Here is a tiny trained network, its code and every weight. The questions are about switching its units off for an input and a class, where a switched-off unit gives its printed mean instead of its output.

import numpy as np


def w(rows, s, z=0):
    codes = np.array(rows[::2]) - 128.0
    scale = np.full(codes.shape[1], s)
    scale[-1] = z or s
    return codes * scale


def f(y):
    return y / 2 * (1 + np.tanh(0.7978845608 * (y + 0.044715 * y**3)))


def log_softmax(a):
    a = a - a.max(-1, keepdims=True)
    return a - np.log(np.exp(a).sum(-1, keepdims=True))


def net(x, mask):
    res = np.array(x, float).reshape(1, 6) / 4 @ E
    y = f(res @ A[0][:, :-1].T + A[0][:, -1])
    res = res + np.where(mask, y, B[0][:, -1]) @ B[0][:, :-1]
    return log_softmax(res[-1] @ U[:, :-1].T + U[:, -1])


A, B = {}, {}
E = w([
[49,211,45],'x0',
[221,244,201],'x1',
[6,167,86],'x2',
[131,154,145],'x3',
[125,158,157],'x4',
[254,162,22],'x5',
],0.006)
A[0] = w([
[166,160,122,92],'N1',
[182,229,186,167],'N2',
[107,154,94,128],'N3',
[35,81,248,131],'N4',
[154,32,28,43],'N5',
[157,203,97,254],'N6',
[111,218,64,112],'N7',
[41,122,183,109],'N8',
[128,179,87,142],'N9',
[52,149,192,89],'N10',
[222,129,108,135],'N11',
[88,4,101,174],'N12',
[59,138,14,225],'N13',
[53,151,163,84],'N14',
[91,129,69,151],'N15',
[120,136,12,117],'N16',
[141,207,78,156],'N17',
],0.011,0.0047)
B[0] = w([
[178,141,131,142],'N1',
[254,121,187,217],'N2',
[152,118,27,153],'N3',
[46,205,113,234],'N4',
[143,124,200,168],'N5',
[160,24,154,218],'N6',
[136,116,112,197],'N7',
[70,234,74,193],'N8',
[154,112,112,166],'N9',
[130,251,145,179],'N10',
[190,191,204,184],'N11',
[59,63,163,214],'N12',
[148,61,96,255],'N13',
[66,221,129,170],'N14',
[147,112,111,177],'N15',
[221,134,91,194],'N16',
[140,73,169,192],'N17',
],0.0074,0.0087)
U = w([
[129,172,100,2],'0',
[169,137,244,176],'1',
[99,49,207,60],'2',
[120,58,76,153],'3',
[51,207,121,164],'4',
[128,98,67,180],'5',
],0.011,0.0089)

Each question gives the input, the list of numbers given to net, and the class t.
The units are the neurons (one row each of A and B). Each row of codes is followed by its name. A weight is (code - 128) times the scale printed after its matrix; where a second scale follows, it is the last column's (A, B and U).
mask holds one flag per neuron, in row order. A switched-off neuron (its flag False) gives its mean, the last column of its row in B, instead of its output. The means were averaged over made-up inputs and are rounded, as every weight is.
A unit's drop is (log p(t) with every unit on - log p(t) with that unit switched off) / (log p(t) with every unit on - log p(t) with every unit switched off).
The circuit of an input: a set's keep is (log p(t) with only the set's units on - log p(t) with every unit switched off) / (log p(t) with every unit on - log p(t) with every unit switched off). Starting from the 12 units with the biggest drops (on a tie, the unit counted first), units are removed one at a time, each time the one whose removal leaves the highest keep (on an exact tie, the one counted first), for as long as the keep stays at least 0.8.
circuit, biggest first: the units of the circuit, biggest drop first
top k neurons: the k neurons with the biggest drops, biggest first
drop when u is switched off: that unit's drop, to one decimal
input [-2,7,1,3,0,-6], class 4: circuit, biggest first => N4, N8
input [6,8,5,6,6,3], class 1: circuit, biggest first => N2
input [-1,-7,-7,-3,-5,-1], class 2: top 2 neurons => N12, N5
input [-7,-5,-1,-1,-6,7], class 2: top 3 neurons => N12, N2, N10
input [3,-7,4,2,-8,-4], class 4: circuit, biggest first => N8, N4
input [-4,-6,4,-6,-3,3], class 2: top 2 neurons => N5, N12
input [-6,-7,-4,-6,-6,2], class 2: circuit, biggest first => N12, N5
input [-4,-4,1,0,-5,8], class 1: top 2 neurons => N5, N11
input [-4,-4,7,7,7,1], class 4: drop when N6 is switched off => 0.1
input [-3,-8,-4,-5,-4,-2], class 2: drop when N5 is switched off => 0.2
input [-6,-7,2,7,-6,-5], class 4: drop when N12 is switched off => 0.0
input [3,5,-2,-8,-2,7], class 1: drop when N11 is switched off => 0.1
